[-18 43 -7 3 49 -57 34 -21 7 63 -59 34 14 40 -42 4 17 -4 -20 35 20 -35 70 53 -52 -21 -15 -55 -44 -55 -53 0 -15 -28 -1 -10 -16 -71 4 4 15 32 -43] : 7
[-41 -24 48 -6 14 17 10 3 -10 37 8 13 23 11 -30 -19 -5 31 -9 -15 54 -51 33 -29 -18 38 12 -15 -21 -34 37 45 -28 -38 15 -24 -12 -20 15 0 36 -30 32] : 4
[14 1 14 22 6 19 17 -21 13 -25 29 -34 17 -1 5 -18 8 18 17 16 -23 -3 -26 -33 -14 -1 15 -7 28 1 -2 -17 -23 32 21 -24 14 -39 2 -10 -34 -28 41] : 3
[-3 -13 -10 -3 7 -2 -17 -7 11 16 -22 -12 11 -2 -8 14 14 0 -21 -3 26 -19 -24 -16 12 -12 -3 18 -24 -3 9 9 4 15 -1 25 2 11 15 22 20 18 -18] : 2
[12 5 56 12 64 -20 36 -16 31 0 -32 -8 -11 -1 -26 -12 24 15 -55 -26 -24 -46 61 -4 -52 -46 35 3 -26 -13 16 -1 6 -16 -14 -36 -30 -55 -3 -9 50 -38 12] : 5
[-5 10 13 -10 27 -4 9 -9 11 28 -29 -4 -13 -9 -10 23 15 1 -16 16 21 -26 19 23 -5 6 -7 -3 -22 -11 5 1 20 -3 -20 -22 -2 -21 6 4 16 4 -9] : 7
[26 -24 2 -1 1 10 -22 19 -1 -8 -47 -7 8 -20 7 65 22 -15 -11 10 -3 6 -28 7 36 25 -2 11 2 23 -4 -11 2 -1 20 -22 4 48 0 -26 28 7 2] : 1
[-42 8 -10 4 -3 -47 7 1 -15 5 -65 -4 18 -9 13 49 9 -19 -8 -10 4 -11 27 4 -8 37 8 -9 -27 -6 -14 -12 2 -31 -7 -7 7 7 4 10 39 39 -12] : 0
[-40 -23 -4 5 27 -60 -9 14 -22 13 -55 -10 11 14 13 32 21 4 -7 13 25 -25 6 7 -30 40 11 -56 -31 -25 -5 -44 22 -13 -35 -18 -9 46 -4 9 10 44 -27] : 2
[4 6 -15 2 8 15 0 -10 5 23 12 -18 -4 -12 -6 10 14 1 -13 10 27 4 1 -5 1 -22 -5 1 19 -24 7 5 3 6 -22 16 19 -8 -11 14 32 -3 -11] : 6
[7 3 5 -33 3 -13 -6 -13 8 18 -1 -11 26 -21 -5 -9 15 -11 -13 -12 1 -6 30 -8 1 -6 24 -13 -12 -12 26 15 8 -1 10 -5 11 -28 5 -3 36 19 9] : 4
[7 -12 14 2 -5 3 31 27 11 -11 -12 -2 17 -17 -2 31 11 3 -20 -2 -10 -10 12 2 -6 -15 16 8 7 -10 10 -4 -15 -29 -16 -18 -1 9 8 -8 45 3 -4] : 7
[-2 0 -33 -10 17 13 -4 -8 5 -7 -23 17 20 -28 0 27 11 -15 -20 8 7 25 -11 -27 41 -3 -1 6 7 -10 -30 1 -5 -23 23 2 -13 6 11 -14 44 9 5] : 8
[24 14 -45 31 3 -13 29 36 -6 -41 -85 11 8 -12 15 73 -2 -32 13 -19 -29 19 40 17 -20 -14 -12 8 76 -7 -47 -22 -43 -55 24 -19 9 -6 -22 -15 48 7 1] : 0
[19 -5 13 -1 23 -12 9 5 18 -1 -52 -9 -5 -15 -1 33 19 -3 -12 -7 14 6 17 12 8 0 -1 13 5 -3 -12 -5 -24 -2 7 -12 1 30 2 -11 40 -14 -14] : 6
[13 1 -13 1 2 -9 4 10 13 -28 -34 -6 11 -15 -1 21 2 -10 8 -13 -6 10 19 6 -13 3 11 2 25 -11 -10 -17 -27 -17 13 7 -3 16 -3 -6 27 9 -10] : 0
[26 -11 -9 3 -6 -12 16 14 17 -37 -18 -13 5 -24 0 44 18 -1 -18 -7 -2 35 1 -2 8 -20 13 16 19 -18 -14 -17 -24 -21 5 15 4 30 5 0 41 16 -11] : 0
[-47 -2 -14 -8 -17 -12 54 50 -15 0 -35 0 20 -30 44 55 3 -13 -34 -36 -31 51 18 -16 28 -4 9 73 -1 -4 -5 66 -45 -64 -8 -33 23 9 26 -34 9 -20 10] : 2
[-24 -3 -12 -12 30 -6 -8 15 14 0 -34 -13 14 -20 -7 8 16 0 -18 -12 1 -4 17 -4 -16 7 6 -11 -9 -3 12 -3 -10 -29 -10 -15 -20 -9 2 -17 44 -5 19] : 4
[30 1 13 -7 27 -15 10 18 31 -1 -60 -14 0 -17 -1 24 23 -11 -16 -1 -18 -3 18 3 -15 -17 10 18 5 7 -3 -16 -20 -6 -12 -14 -19 -2 12 -15 42 -12 -19] : 6
[-57 12 -114 13 -7 68 -10 19 -14 31 13 29 -2 -36 9 -12 15 -8 45 67 72 72 -46 35 23 5 -70 -22 52 8 -67 -31 -12 -16 -40 50 1 27 11 22 11 -12 -35] : 5
[-4 0 -30 -8 9 -27 -10 1 -3 16 -11 -2 24 0 -6 25 -5 -3 -4 3 29 -15 18 -9 1 11 -8 -12 -20 -15 2 -18 15 -16 -10 12 -4 -7 8 26 35 21 -7] : 8
[31 -4 -9 -13 32 -26 -16 2 23 -45 -51 12 25 -20 5 54 -21 7 -5 19 0 22 9 -11 -10 -5 -2 15 -23 6 -26 -55 -11 -12 -34 -18 -21 11 23 9 5 -8 -17] : 8
[2 -2 -18 -2 16 12 -4 11 13 -11 -16 -9 9 -27 0 11 15 -5 -10 1 10 28 11 -5 9 -5 -6 14 8 1 -3 -7 -12 -17 -2 2 -7 0 4 -10 33 -12 7] : 4
[9 1 7 -58 85 -90 -19 8 -4 48 -102 -21 47 7 52 28 -11 -18 42 -8 8 -15 22 -13 -28 -39 8 -58 -38 -2 -31 -69 5 -6 -17 -18 -15 -2 71 35 5 28 -49] : 4
[-9 1 2 0 -2 5 -4 -6 -1 32 -1 2 16 -3 -3 6 23 -3 -12 6 28 -4 -5 3 15 -11 -5 -13 -15 -13 -8 4 4 -9 -2 7 17 -4 9 10 21 20 1] : 7
[12 1 -31 6 7 -10 0 1 -2 27 -23 -14 22 -9 0 37 15 -7 4 4 23 -2 4 -18 5 -2 -24 -2 -2 6 -4 -23 14 -6 -14 6 2 4 9 10 42 10 -8] : 1
[-15 6 -2 1 5 -13 -1 2 -17 27 -12 4 13 3 3 11 17 -9 2 6 -1 -16 3 9 1 10 0 -11 -21 -9 2 -8 10 -19 -11 -16 2 -13 2 4 16 11 12] : 3
[-22 18 49 -26 -35 -46 32 -5 8 -46 5 -24 -22 25 -5 -93 -7 -35 -40 -38 -28 50 44 -42 -7 24 72 -2 -16 -35 -46 49 5 23 60 31 -14 52 5 -37 -29 22 -5] : 2
[-1 14 -23 -1 4 6 11 9 13 -2 -32 -9 17 -18 0 27 23 -17 0 -11 6 12 8 9 2 -5 -6 19 3 3 -6 -10 -27 -18 -5 4 -5 12 8 -4 43 -12 -6] : 3
[-13 8 -23 1 8 -1 -16 -6 -5 36 -1 4 20 -5 6 4 7 -5 3 -2 19 -8 7 -11 10 5 -3 -23 -6 -4 -3 4 8 -8 7 3 14 -21 -3 1 21 11 7] : 5
[19 -6 5 17 25 -19 -12 -39 6 28 8 11 19 9 -2 -10 39 -3 -6 18 -2 -24 11 -2 14 -24 2 -17 -15 -11 -19 -30 33 10 18 -5 -7 -30 -13 -9 26 -6 0] : 7
[-33 5 -58 -39 49 -28 8 19 7 -5 -76 -15 4 -28 -2 38 -5 -7 7 2 23 20 22 24 -15 36 -21 -8 15 14 -15 -14 -15 -16 6 -3 -25 31 1 -5 41 -14 -31] : 8
[-22 -3 -4 -15 28 10 -11 -12 -1 31 -20 -4 32 -10 8 -1 14 -11 -2 -2 -1 -10 8 -7 -1 4 3 -6 -5 -6 -19 17 -2 -15 2 -18 -4 -39 15 -20 24 2 29] : 1
[-18 3 -19 -10 12 -1 -4 1 15 8 -52 1 16 -31 9 44 7 0 15 -13 -3 -13 -4 1 -20 25 -6 -5 -5 9 -1 2 -36 -19 -29 -29 -1 10 6 2 22 -1 9] : 6
[6 -4 -51 -14 24 -9 -26 7 1 53 -36 2 46 -20 -29 32 7 -7 0 23 53 -32 17 37 27 11 -42 -6 -25 28 35 -34 21 -7 4 -1 14 -3 15 0 91 -30 1] : 3
[5 7 -10 14 18 -9 -13 -19 4 22 -9 0 14 -6 2 4 16 -4 -5 -3 15 -6 18 3 6 -12 0 -9 -13 -3 -5 -9 7 2 6 3 12 -16 -2 4 23 -5 -6] : 5
[8 17 20 34 -2 -1 -6 17 -26 -62 54 24 -45 -2 8 -19 -44 4 5 -18 -23 11 59 6 15 -33 25 -4 79 8 -16 -5 21 -23 61 13 65 -23 -76 6 3 -2 51] : 3
[11 -6 -16 -11 10 3 9 19 12 -9 -35 -4 7 -19 -6 43 10 2 -9 -1 18 5 -10 4 10 -4 -7 12 9 -4 1 -6 -11 -14 1 3 -1 22 9 -2 28 8 -10] : 2
[-6 16 -9 28 14 -17 -5 -8 -4 18 -8 10 35 3 21 24 24 -20 -10 15 -2 -14 29 25 -6 -29 9 -46 -9 8 -18 -26 18 -35 -7 -12 9 -67 9 -22 16 8 -1] : 1
[-1 -5 -58 -24 -7 17 3 30 7 -5 -33 7 49 -38 16 28 19 -11 25 3 -12 31 -29 -30 2 2 -4 -7 24 27 -21 -21 -31 -42 -5 -6 -16 -5 36 1 23 21 7] : 5
[-25 4 13 18 -32 -11 8 12 5 -3 -7 -16 -2 -3 6 -7 17 4 -10 2 19 25 -9 33 -45 27 5 -49 -18 -4 -5 3 -17 7 -53 -18 17 14 6 -17 -26 1 17] : 2
[-8 -5 -39 -10 25 -15 5 12 12 2 -54 -20 16 -7 1 30 13 -6 7 -10 22 -3 8 3 -21 12 -20 -3 12 -3 -10 -4 -26 -15 0 0 -11 7 8 4 32 -6 -9] : 4
[3 0 -2 -8 17 3 11 10 10 -11 -34 -1 1 -21 1 20 21 -7 -11 -5 -2 26 16 18 2 -16 4 -3 21 -7 -29 0 -25 -19 6 -5 0 6 1 -17 28 -2 -3] : 1
[-4 7 2 6 10 -10 1 22 0 -10 -53 13 5 -8 -14 21 8 -12 -13 -9 7 -7 32 13 -1 13 -3 -3 -11 -7 2 -17 -3 -29 -1 -1 -19 13 -17 -12 63 -9 -9] : 4
[-20 25 -53 14 16 8 -3 -21 3 22 1 -9 20 -11 10 13 34 -25 16 13 12 25 15 -7 -7 -6 -11 10 7 -12 -46 -2 -22 -27 5 20 -8 -38 19 13 19 21 -2] : 3
[-31 -2 -26 -1 -5 -5 -17 -1 -9 51 -8 6 38 -3 0 28 -6 7 19 8 44 -37 -7 -12 0 19 -14 -19 -20 -5 16 -9 3 -15 -10 -9 22 5 25 19 8 22 7] : 2
[-1 -6 11 18 32 1 -13 -14 17 25 -17 1 -1 -14 -8 -13 20 12 -7 12 17 -12 -6 7 -9 -16 -2 0 -10 -4 12 -4 4 13 -11 -12 1 -5 4 -13 6 -23 -5] : 2
[-28 -17 -27 30 -10 -12 1 14 -9 39 -15 -30 4 -5 22 8 38 -20 -9 5 -7 4 1 0 -22 21 -9 6 8 -3 -15 -5 -11 -4 -27 6 21 18 15 4 16 21 9] : 0
[-6 -10 22 19 8 17 43 20 21 -14 11 -19 -19 -5 -22 -20 30 0 -60 -15 -15 24 60 4 -55 -39 30 11 18 -31 -13 22 -42 -29 -33 -13 -8 9 10 -10 25 -23 13] : 1
[-11 13 -39 42 44 -12 -13 -25 10 60 -33 2 26 1 0 -21 29 -14 12 37 51 -21 28 18 -25 -6 -36 1 6 -4 1 -16 18 -1 -21 10 5 -37 -1 -18 28 -26 -45] : 4
[31 -30 -41 5 -76 20 -10 13 -3 -3 58 -2 10 -34 -7 19 18 11 -14 -20 -13 37 -43 -43 74 1 -4 37 6 15 34 37 -16 -2 39 11 22 41 14 6 17 60 34] : 5
[13 -11 -5 33 -33 -22 11 5 16 4 2 -24 -4 0 10 -10 24 -18 -22 -24 -12 1 23 0 -19 -3 7 28 -1 5 -1 10 -13 12 -18 20 0 34 18 -10 33 7 -21] : 5
[-3 -8 2 0 21 -32 6 18 -1 17 -76 -1 2 -2 5 49 22 -9 -25 -7 9 -1 28 24 -25 -6 -6 -19 3 13 -13 -2 -17 -15 -16 -31 8 9 -3 -10 31 -11 -19] : 1
[11 -4 8 5 8 2 19 11 17 -22 -32 -4 7 -13 -2 29 16 1 -11 -9 -21 -1 1 -4 -9 -6 12 15 5 -12 -8 -6 -32 -18 -13 -14 -19 7 -4 -6 34 -1 -1] : 6
[4 0 1 -15 21 -17 4 10 15 0 -39 4 11 -17 -1 27 8 -3 -17 -8 3 2 14 8 -5 -6 5 2 -3 0 -7 -5 -13 -18 -2 -15 -7 -1 5 -10 40 -13 2] : 8
[5 -22 1 9 91 -12 -3 -3 39 14 -36 -28 16 -26 -8 -18 11 20 -28 8 31 1 16 -17 -2 -62 11 36 9 7 27 3 -15 4 24 27 0 -14 18 -3 44 -54 -52] : 0
[0 0 3 -11 9 -15 6 9 13 -6 -37 -5 2 -14 -5 30 13 -2 -16 -14 12 3 8 6 2 3 7 2 3 -5 -1 -3 -16 -11 8 -3 -7 19 -2 -2 41 3 -9] : 8
[4 7 -17 5 6 12 11 22 4 18 -42 6 -5 -15 -5 20 8 -11 -7 5 18 13 17 14 -3 -7 -22 12 25 -8 -14 8 -19 -14 -22 3 17 20 0 -7 26 -7 -20] : 1
[10 0 -24 -10 12 -15 3 44 16 6 -83 -9 3 -19 -2 29 14 -18 -6 -12 20 0 6 29 -7 -17 -16 11 8 8 11 -10 -10 -10 -18 11 5 19 9 8 43 -15 -35] : 2
[-6 17 -17 -5 26 1 -6 -14 11 -20 -19 2 -8 -22 6 18 9 -5 3 3 14 29 14 9 -1 0 -1 12 11 1 -25 -2 -19 -15 1 5 9 6 -1 1 -4 0 -9] : 3
[13 10 -13 7 11 -21 5 -13 -1 12 -20 -2 11 1 -4 7 9 -8 5 2 19 -5 26 1 5 1 -7 -4 -2 -14 -6 -14 7 -3 4 8 2 -2 -6 4 29 7 -20] : 6
[19 -19 15 -13 29 -44 -8 -21 10 0 -29 -1 6 -3 -9 36 7 22 -20 7 15 -31 0 2 5 -17 2 -16 -39 -3 14 -24 27 16 -12 -15 1 0 -6 29 21 15 -20] : 7
[-5 14 -24 25 36 -43 4 1 1 19 -54 -18 -5 2 -2 15 16 -11 -15 -9 19 -9 59 20 -30 -6 -19 3 -10 -23 -5 -20 1 -20 -42 13 2 -3 -3 14 45 2 -30] : 6
[-9 -8 -16 -4 12 -10 -4 4 -5 28 -27 3 16 -2 -12 23 4 -2 -15 5 22 -30 1 4 -5 4 -10 -2 -27 -8 16 5 18 -11 -18 -3 2 -8 11 13 25 4 -5] : 2
[-3 -1 -12 14 28 -3 7 15 6 1 -53 -1 6 -19 2 50 17 1 -5 -7 4 8 12 15 -15 0 -8 2 19 -1 -4 -11 -35 -29 -2 -8 -2 7 -10 -12 42 -5 -9] : 0
[-4 -14 -20 -23 -19 -7 19 35 28 -10 -22 -1 20 -38 17 37 8 12 17 -9 -15 12 -23 2 -6 5 10 1 8 16 5 -4 -37 -17 -21 -40 -6 23 20 -13 13 -28 5] : 5
[14 4 -37 2 8 -30 -20 -17 2 20 -18 -14 20 -1 1 20 -1 -5 7 5 62 23 6 -8 25 -1 -28 -5 -8 1 -16 -10 22 19 22 25 18 10 5 4 25 -7 -17] : 2
[12 2 -15 -1 6 -7 16 8 17 -15 -36 -5 3 -13 -3 24 14 -8 -7 -10 -5 10 14 3 -5 -2 -1 8 12 -7 -16 4 -30 -20 -1 -3 -14 1 7 -8 32 3 -5] : 6
[2 7 26 -25 34 -4 -1 6 31 7 -49 -25 1 -17 -9 3 12 -6 -22 -21 0 -8 13 18 -11 -26 16 -1 0 -2 1 10 -14 1 8 -9 7 0 14 -23 31 -33 4] : 1
[-1 -4 -35 -16 24 -3 1 18 16 -9 -53 8 16 -18 -5 34 18 -2 -2 -9 2 13 -7 -7 10 2 -1 -3 8 -1 -22 2 -28 -33 25 -10 -32 2 5 -11 36 12 -5] : 5
[-31 4 12 -2 28 -7 13 -4 3 34 -31 -23 4 2 -21 -20 24 2 -10 1 37 -19 23 0 -32 14 8 -14 4 -29 7 10 -15 0 -3 -12 7 6 -2 2 34 1 -1] : 3
[-37 27 0 4 -20 33 8 0 3 11 15 21 0 -20 18 -7 -2 3 39 -48 16 28 -2 -41 25 15 -10 18 20 -15 -34 48 -56 -20 30 41 -10 -6 -8 -5 28 5 22] : 2
[3 7 -17 -24 30 0 0 18 6 18 -59 0 19 -20 -8 29 7 -17 -14 -14 3 3 28 -4 -4 -17 -4 -4 7 -6 -12 -2 -13 -27 -6 -4 -3 2 8 -6 61 -13 -3] : 1
[3 -4 -15 1 15 -14 8 1 2 18 -24 -11 16 -3 3 13 16 -10 -5 12 15 -2 6 -5 6 -8 -6 1 -4 -10 -5 -5 0 -2 10 -1 5 2 15 3 19 3 -17] : 4
[-45 2 -80 -17 11 51 1 37 7 20 -45 -26 36 -26 9 3 25 -18 12 -2 24 43 -25 -13 -24 22 -30 -8 58 16 -9 31 -68 -36 1 2 0 -8 25 -21 4 -7 16] : 4
[-3 -1 -16 -14 0 5 -8 5 10 -14 -31 3 24 -31 6 30 8 -10 1 -15 -15 7 -1 -13 -7 -6 16 0 11 3 0 -9 -19 -31 -4 -5 -6 -7 10 1 34 9 10] : 0
[-5 -9 -9 1 -1 -8 4 9 11 -16 -25 -6 12 -23 -1 16 13 -3 -11 -8 -2 19 7 8 -4 -1 9 4 12 -5 -8 -4 -21 -21 5 -5 9 11 4 -11 29 0 12] : 0
[-4 -10 11 9 25 -10 10 15 9 -10 -36 15 -5 0 5 23 12 4 -1 2 -16 -19 3 18 -17 1 10 4 -3 -10 -13 -8 -18 -26 -17 -24 -18 6 -11 0 3 -1 -10] : 6
[8 15 -5 -1 12 -5 19 25 13 -2 -31 -3 -4 -15 -10 9 13 -18 -18 -4 -28 -8 28 13 -24 1 3 22 -17 -3 11 -11 -5 -18 -43 1 -18 4 1 -5 41 -9 -10] : 3
[12 38 -44 19 40 -42 8 -20 -24 -44 -47 56 2 -6 -3 35 -3 -5 17 -9 21 11 98 39 -13 -15 -8 -54 21 -17 -30 -53 8 -57 12 13 2 -37 -49 20 31 -15 -52] : 5
[5 -5 1 5 3 -29 -3 3 5 34 -29 -22 25 -4 1 38 11 -6 -4 -15 20 -33 12 7 6 21 -4 -8 -21 -9 20 -15 -2 5 5 -14 15 27 11 -1 50 5 8] : 8
